Below is a small trained network, with its code and all its weights. Each question gives an input and a target symbol and asks what happens when units are switched off, that is, made to give their printed mean instead of their output.

import numpy as np


def w(rows, s, z=0):
    codes = np.array(rows[::2]) - 128.0
    scale = np.full(codes.shape[1], s)
    scale[-1] = z or s
    return codes * scale


def f(y):
    return y / 2 * (1 + np.tanh(0.7978845608 * (y + 0.044715 * y**3)))


def softmax(a):
    e = np.exp(a - a.max(-1, keepdims=True))
    return e / e.sum(-1, keepdims=True)


def log_softmax(a):
    a = a - a.max(-1, keepdims=True)
    return a - np.log(np.exp(a).sum(-1, keepdims=True))


def net(x, mask):
    ids = ['αδζηξφω'.index(c) for c in x.split()]
    T = len(ids)
    res = E[ids] + P[:T]
    q, k, v = (res @ M[0].T for M in (Q, K, V))
    z = softmax(np.where(np.tri(T) > 0, q @ k.T / 4**0.5, -1e9)) @ v
    res = res + np.where(mask[0], z, O[0][:, -1]) @ O[0][:, :-1]
    y = f(res @ A[0][:, :-1].T + A[0][:, -1])
    res = res + np.where(mask[1:9], y, B[0][:, -1]) @ B[0][:, :-1]
    return log_softmax(res[-1] @ U[:, :-1].T + U[:, -1])


Q, K, V, O, A, B = {}, {}, {}, {}, {}, {}
E = w([
[65,141,147,112],'α',
[100,107,198,142],'δ',
[57,92,177,61],'ζ',
[88,176,152,161],'η',
[72,136,151,118],'ξ',
[118,86,159,214],'φ',
[154,22,1,147],'ω',
],0.0074)
P = w([
[3,113,109,162],'0',
[170,19,240,119],'1',
[33,135,89,154],'2',
[189,78,203,128],'3',
[41,140,75,152],'4',
[192,110,188,134],'5',
[50,134,66,149],'6',
[188,125,188,138],'7',
[49,136,59,151],'8',
[180,138,196,145],'9',
[48,124,40,140],'10',
[174,147,204,152],'11',
],0.0052)
Q[0] = w([
[6,160,87,85],'head 0',
[161,131,110,52],'head 0',
[104,48,153,109],'head 0',
[197,157,206,62],'head 0',
],0.021)
K[0] = w([
[164,137,54,27],'head 0',
[105,85,170,79],'head 0',
[51,97,88,128],'head 0',
[77,186,250,92],'head 0',
],0.022)
V[0] = w([
[66,236,248,56],'head 0',
[125,14,191,141],'head 0',
[192,23,58,2],'head 0',
[89,188,192,147],'head 0',
],0.0077)
O[0] = w([
[162,149,126,9,5],'head 0',
[134,56,165,145,250],'head 0',
[15,131,186,136,58],'head 0',
[176,130,114,82,119],'head 0',
],0.011,0.0027)
A[0] = w([
[208,111,44,188,95],'neuron 0',
[149,135,115,160,5],'neuron 1',
[168,70,30,52,156],'neuron 2',
[115,246,20,130,153],'neuron 3',
[61,99,18,50,53],'neuron 4',
[159,189,168,23,126],'neuron 5',
[77,139,125,138,88],'neuron 6',
[115,143,103,59,82],'neuron 7',
],0.014,0.0026)
B[0] = w([
[137,201,189,138,253],'neuron 0',
[94,165,124,107,129],'neuron 1',
[121,41,90,99,214],'neuron 2',
[174,166,1,182,139],'neuron 3',
[55,154,154,9,137],'neuron 4',
[160,178,197,180,196],'neuron 5',
[85,135,105,145,208],'neuron 6',
[112,223,121,115,138],'neuron 7',
],0.023,0.0051)
U = w([
[120,133,88,91,117],'α',
[174,3,138,114,254],'δ',
[93,147,145,73,16],'ζ',
[162,159,59,148,53],'η',
[126,123,95,95,96],'ξ',
[166,184,178,153,158],'φ',
[85,114,115,153,77],'ω',
],0.007,0.004)

Each question gives the input, a string of symbols that net reads in full, and the target symbol t.
The units are the heads (4 rows each of Q, K, V and O) and the neurons (one row each of A and B). Each row of codes is followed by its name. A weight is (code - 128) times the scale printed after its matrix; where a second scale follows, it is the last column's (O, A, B and U).
mask holds one flag per unit, heads first, then neurons. A switched-off unit (its flag False) gives its mean, the last column of its rows in O or B, instead of its output. The means were averaged over made-up inputs and are rounded, as every weight is.
A unit's drop is (log p(t) with every unit on - log p(t) with that unit switched off) / (log p(t) with every unit on - log p(t) with every unit switched off).
The circuit of an input: a set's keep is (log p(t) with only the set's units on - log p(t) with every unit switched off) / (log p(t) with every unit on - log p(t) with every unit switched off). Starting from all 9 units, units are removed one at a time, each time the one whose removal leaves the highest keep (on an exact tie, the one counted first), for as long as the keep stays at least 0.8.
units of the circuit, in order: the units of the circuit, biggest drop first
unit that matters most: the unit with the biggest drop
top k neurons: the k neurons with the biggest drops, biggest first
drop of u: that unit's drop, to one decimal
input ξ φ δ η ζ ξ ζ ζ α, target α: top 3 neurons	neuron 4; neuron 3; neuron 0
input φ η φ ξ, target δ: unit that matters most	head 0
input ω φ φ, target ω: top 2 neurons	neuron 6; neuron 0
input φ α ω η, target δ: top 3 neurons	neuron 0; neuron 7; neuron 6
input ξ φ α, target α: top 4 neurons	neuron 4; neuron 3; neuron 2; neuron 0
input η η φ δ, target δ: units of the circuit, in order	neuron 2; head 0
input η φ η φ η η φ ζ, target δ: top 2 neurons	neuron 2; neuron 0
input φ η η φ φ φ φ η φ, target φ: top 2 neurons	neuron 0; neuron 2
input ξ η ω η δ, target ω: top 2 neurons	neuron 6; neuron 0
input φ φ η φ ζ, target ζ: units of the circuit, in order	neuron 4; head 0
input φ ω η ζ, target δ: units of the circuit, in order	neuron 0; neuron 2; head 0
input ζ ζ φ η, target δ: units of the circuit, in order	neuron 0; neuron 7
input φ φ ζ, target ζ: units of the circuit, in order	head 0; neuron 4
input ζ φ η δ, target δ: unit that matters most	neuron 0
input ω η η φ α φ ξ, target ω: drop of neuron 0	0.1
input ω φ φ ζ ω ζ η ω, target φ: drop of neuron 6	0.0
input φ δ φ ω α φ η ω α ξ δ, target ω: drop of head 0	1.1
